Here is a tiny trained network, its code and every weight. The questions are about switching its units off for an input and a class, where a switched-off unit gives its printed mean instead of its output.

import numpy as np


def w(rows, s, z=0):
    codes = np.array(rows[::2]) - 128.0
    scale = np.full(codes.shape[1], s)
    scale[-1] = z or s
    return codes * scale


def f(y):
    return np.maximum(y, 0)


def log_softmax(a):
    a = a - a.max(-1, keepdims=True)
    return a - np.log(np.exp(a).sum(-1, keepdims=True))


def net(x, mask):
    res = np.array(x, float).reshape(1, 4) / 4 @ E
    y = f(res @ A[0][:, :-1].T + A[0][:, -1])
    res = res + np.where(mask, y, B[0][:, -1]) @ B[0][:, :-1]
    return log_softmax(res[-1] @ U[:, :-1].T + U[:, -1])


A, B = {}, {}
E = w([
[174,82,76,60,61],'x0',
[56,198,179,46,110],'x1',
[226,254,99,112,148],'x2',
[119,176,137,198,23],'x3',
],0.0096)
A[0] = w([
[102,78,140,114,105,90],'n1',
[82,152,147,84,132,96],'n2',
[111,146,157,104,93,150],'n3',
[144,92,128,106,74,179],'n4',
[117,153,185,112,79,140],'n5',
[132,108,141,78,247,54],'n6',
[108,161,180,80,81,90],'n7',
[180,192,107,96,108,100],'n8',
[153,147,112,107,169,126],'n9',
[170,171,121,113,157,10],'n10',
[109,84,177,138,117,126],'n11',
[137,121,117,170,89,132],'n12',
[143,161,136,154,66,234],'n13',
[110,74,148,126,146,109],'n14',
[151,107,116,107,191,68],'n15',
[108,156,164,194,73,124],'n16',
[193,157,141,109,136,4],'n17',
[101,134,142,71,140,144],'n18',
[165,101,117,143,108,99],'n19',
[104,92,151,125,122,96],'n20',
[140,127,89,202,171,187],'n21',
[158,155,102,109,168,102],'n22',
[90,88,126,120,103,177],'n23',
[93,161,121,102,112,111],'n24',
[159,94,96,205,100,42],'n25',
[153,119,65,80,58,85],'n26',
[83,82,130,122,126,130],'n27',
[141,109,99,66,126,90],'n28',
[162,94,91,176,144,44],'n29',
[112,155,179,171,216,172],'n30',
[140,114,73,98,78,96],'n31',
[91,163,157,199,155,169],'n32',
[114,90,126,79,196,111],'n33',
],0.014,0.0024)
B[0] = w([
[202,176,185,192,143,210],'n1',
[129,153,96,123,235,201],'n2',
[100,151,37,133,202,190],'n3',
[117,60,170,81,90,205],'n4',
[55,186,63,126,198,203],'n5',
[2,87,69,111,44,254],'n6',
[124,165,91,123,220,217],'n7',
[216,126,167,183,103,244],'n8',
[185,199,140,168,59,193],'n9',
[234,185,147,192,120,201],'n10',
[172,195,190,213,122,209],'n11',
[45,171,84,117,136,191],'n12',
[107,173,106,155,49,225],'n13',
[166,121,145,201,123,208],'n14',
[20,130,61,113,109,200],'n15',
[42,63,101,94,39,227],'n16',
[142,185,176,205,131,198],'n17',
[131,137,57,158,190,199],'n18',
[71,140,103,75,180,180],'n19',
[243,152,157,196,168,191],'n20',
[89,100,100,98,179,220],'n21',
[202,195,164,196,76,200],'n22',
[217,179,144,197,90,218],'n23',
[118,177,96,140,206,182],'n24',
[136,156,36,112,226,223],'n25',
[144,47,202,58,128,228],'n26',
[233,209,150,211,127,219],'n27',
[78,52,164,41,131,194],'n28',
[124,152,73,109,236,207],'n29',
[131,4,214,42,136,229],'n30',
[129,66,186,13,149,202],'n31',
[130,31,226,35,93,215],'n32',
[100,180,90,177,2,227],'n33',
],0.0057,0.0088)
U = w([
[201,154,185,221,82,68],'0',
[104,134,33,107,251,79],'1',
[71,123,82,124,2,253],'2',
[130,69,251,24,107,84],'3',
],0.009,0.0053)

Each question gives the input, the list of numbers given to net, and the class t.
The units are the neurons (one row each of A and B). Each row of codes is followed by its name. A weight is (code - 128) times the scale printed after its matrix; where a second scale follows, it is the last column's (A, B and U).
mask holds one flag per neuron, in row order. A switched-off neuron (its flag False) gives its mean, the last column of its row in B, instead of its output. The means were averaged over made-up inputs and are rounded, as every weight is.
A unit's drop is (log p(t) with every unit on - log p(t) with that unit switched off) / (log p(t) with every unit on - log p(t) with every unit switched off).
The circuit of an input: a set's keep is (log p(t) with only the set's units on - log p(t) with every unit switched off) / (log p(t) with every unit on - log p(t) with every unit switched off). Starting from the 12 units with the biggest drops (on a tie, the unit counted first), units are removed one at a time, each time the one whose removal leaves the highest keep (on an exact tie, the one counted first), for as long as the keep stays at least 0.8.
circuit, biggest first: the units of the circuit, biggest drop first
unit that matters most: the unit with the biggest drop
top k neurons: the k neurons with the biggest drops, biggest first
drop when u is switched off: that unit's drop, to one decimal
input [-8,-6,5,4], class 3: circuit, biggest first : [n32; n30]
input [-3,-1,-5,-6], class 2: circuit, biggest first : [n33]
input [5,3,4,-6], class 2: circuit, biggest first : [n6; n33]
input [-8,7,2,7], class 3: top 4 neurons : [n32; n30; n16; n25]
input [7,-1,5,-5], class 3: top 2 neurons : [n26; n28]
input [8,-4,-8,-1], class 0: top 3 neurons : [n27; n23; n1]
input [4,-4,-5,-2], class 0: circuit, biggest first : [n27; n1]
input [7,-5,-2,5], class 3: circuit, biggest first : [n26; n31]
input [3,5,-4,-6], class 2: top 3 neurons : [n33; n6; n25]
input [-7,8,3,5], class 1: top 2 neurons : [n5; n7]
input [-3,-3,4,-5], class 2: top 2 neurons : [n6; n15]
input [-1,-6,3,-8], class 2: top 2 neurons : [n6; n33]
input [-7,-3,6,-3], class 3: top 2 neurons : [n30; n32]
input [5,2,3,2], class 3: unit that matters most : n26
input [6,4,2,-3], class 3: top 2 neurons : [n26; n28]
input [-7,-8,0,8], class 1: top 3 neurons : [n25; n29; n21]
input [-4,-4,8,-8], class 0: top 2 neurons : [n10; n22]
input [4,-1,-1,-1], class 3: drop when n5 is switched off : 0.0
input [-2,-1,-1,-5], class 2: drop when n6 is switched off : 0.1
input [-8,3,6,-1], class 3: circuit, biggest first : [n30]
input [5,-5,-3,4], class 1: drop when n32 is switched off : 0.2
input [3,7,-2,6], class 1: drop when n5 is switched off : 0.1
input [3,-8,-6,-1], class 1: top 3 neurons : [n25; n29; n19]
